Below is a small trained network, with its code and all its weights. Each question gives an input and a class and asks what happens when units are switched off, that is, made to give their printed mean instead of their output.

import numpy as np


def w(rows, s, z=0):
    codes = np.array(rows[::2]) - 128.0
    scale = np.full(codes.shape[1], s)
    scale[-1] = z or s
    return codes * scale


def norm(h):
    return h / np.sqrt((h * h).mean(-1, keepdims=True) + 1e-5)


def f(y):
    return y / 2 * (1 + np.tanh(0.7978845608 * (y + 0.044715 * y**3)))


def log_softmax(a):
    a = a - a.max(-1, keepdims=True)
    return a - np.log(np.exp(a).sum(-1, keepdims=True))


def net(x, mask):
    res = np.array(x, float).reshape(1, 5) / 4 @ E
    u = 0
    for l in range(2):
        y = f(norm(res) @ A[l][:, :-1].T + A[l][:, -1])
        res = res + np.where(mask[u : u + 7], y, B[l][:, -1]) @ B[l][:, :-1]
        u += 7
    return log_softmax(norm(res)[-1] @ U[:, :-1].T + U[:, -1])


A, B = {}, {}
E = w([
[103,47,144,108,77,68,58,139],'x0',
[58,121,191,97,76,61,86,77],'x1',
[120,109,62,175,163,48,136,254],'x2',
[59,189,71,178,141,169,108,82],'x3',
[101,74,181,123,176,164,160,150],'x4',
],0.0014)
A[0] = w([
[182,220,40,131,181,231,96,37,84],'0.n1',
[176,179,191,124,189,222,221,89,6],'0.n2',
[62,69,134,153,98,5,97,186,105],'0.n3',
[20,181,202,75,78,157,116,34,36],'0.n4',
[211,124,95,120,162,122,148,253,72],'0.n5',
[148,54,218,79,172,163,171,168,104],'0.n6',
[139,216,18,163,117,69,58,62,28],'0.n7',
],0.0027,0.0014)
B[0] = w([
[112,140,188,103,143,75,96,181,237],'0.n1',
[110,169,180,73,113,202,164,136,187],'0.n2',
[135,187,198,4,155,175,131,188,251],'0.n3',
[183,115,70,125,160,105,143,159,201],'0.n4',
[139,107,61,102,126,116,207,168,199],'0.n5',
[136,181,87,159,28,88,82,126,182],'0.n6',
[105,148,81,171,21,179,76,160,164],'0.n7',
],0.0031,0.0014)
A[1] = w([
[81,182,139,202,205,174,131,113,137],'1.n1',
[195,13,186,127,80,98,90,3,2],'1.n2',
[160,99,25,140,164,102,249,196,64],'1.n3',
[176,167,108,151,57,112,107,112,116],'1.n4',
[218,108,137,53,76,60,89,146,116],'1.n5',
[164,154,158,81,137,174,166,47,76],'1.n6',
[31,163,176,73,77,168,62,73,126],'1.n7',
],0.0036,0.0021)
B[1] = w([
[86,69,139,139,126,94,170,51,159],'1.n1',
[181,117,67,107,201,140,44,37,190],'1.n2',
[253,82,83,153,113,98,141,106,226],'1.n3',
[91,157,117,133,75,135,137,110,150],'1.n4',
[82,117,140,147,177,119,142,122,241],'1.n5',
[147,143,154,90,121,181,144,193,168],'1.n6',
[189,123,108,150,132,128,154,156,250],'1.n7',
],0.0045,0.002)
U = w([
[159,178,218,71,125,219,192,120,158],'0',
[96,215,89,173,47,113,102,99,148],'1',
[99,87,95,160,108,156,84,180,4],'2',
[247,69,62,159,141,90,187,168,171],'3',
[52,86,143,189,186,119,192,66,92],'4',
[87,104,211,46,169,47,108,201,125],'5',
[187,96,124,80,200,143,44,39,185],'6',
],0.013,0.0026)

Each question gives the input, the list of numbers given to net, and the class t.
The units are the neurons (one row each of A and B). Each row of codes is followed by its name. A weight is (code - 128) times the scale printed after its matrix; where a second scale follows, it is the last column's (A, B and U).
mask holds one flag per neuron, layer by layer. A switched-off neuron (its flag False) gives its mean, the last column of its row in B, instead of its output. The means were averaged over made-up inputs and are rounded, as every weight is.
A unit's drop is (log p(t) with every unit on - log p(t) with that unit switched off) / (log p(t) with every unit on - log p(t) with every unit switched off).
The circuit of an input: a set's keep is (log p(t) with only the set's units on - log p(t) with every unit switched off) / (log p(t) with every unit on - log p(t) with every unit switched off). Starting from the 12 units with the biggest drops (on a tie, the unit counted first), units are removed one at a time, each time the one whose removal leaves the highest keep (on an exact tie, the one counted first), for as long as the keep stays at least 0.8.
circuit, biggest first: the units of the circuit, biggest drop first
k most important neurons: the k neurons with the biggest drops, biggest first
top k neurons in layer l: the k neurons of layer l with the biggest drops, biggest first
drop of u: that unit's drop, to one decimal
input [-1,-2,-2,-3,1], class 0: circuit, biggest first => [0.n2]
input [-3,4,-4,-6,6], class 6: circuit, biggest first => [1.n2 0.n3]
input [4,1,8,4,-2], class 5: 3 most important neurons => [0.n3 0.n4 1.n7]
input [4,-7,1,8,8], class 4: top 2 neurons in layer 1 => [1.n1 1.n7]
input [2,-5,-3,-3,-4], class 6: 2 most important neurons => [0.n3 0.n4]
input [0,2,7,3,-5], class 1: top 3 neurons in layer 0 => [0.n7 0.n4 0.n1]
input [-8,5,3,8,0], class 4: 2 most important neurons => [1.n1 0.n6]
input [-5,-8,-2,1,-7], class 0: top 4 neurons in layer 0 => [0.n2 0.n4 0.n6 0.n1]
input [6,-6,-6,4,-4], class 1: 2 most important neurons => [0.n7 1.n4]
input [-4,7,-5,0,-2], class 6: top 3 neurons in layer 0 => [0.n3 0.n4 0.n5]
input [6,6,-3,0,5], class 6: 2 most important neurons => [1.n2 0.n1]
input [1,-5,-5,5,-1], class 0: 2 most important neurons => [0.n2 1.n3]
input [-2,7,-2,1,6], class 6: 2 most important neurons => [1.n2 0.n3]
input [-3,0,-2,2,-5], class 1: circuit, biggest first => [0.n7]
input [4,-6,-2,4,3], class 4: 2 most important neurons => [0.n3 1.n1]
input [1,1,1,-1,-4], class 1: 2 most important neurons => [0.n7 0.n1]
input [-4,4,3,-7,-5], class 5: top 2 neurons in layer 1 => [1.n7 1.n5]
input [4,1,5,-1,-4], class 5: drop of 0.n3 => 0.8
input [7,-2,0,-7,-7], class 5: drop of 1.n3 => 0.2
input [8,-1,4,-1,1], class 5: circuit, biggest first => [0.n3]
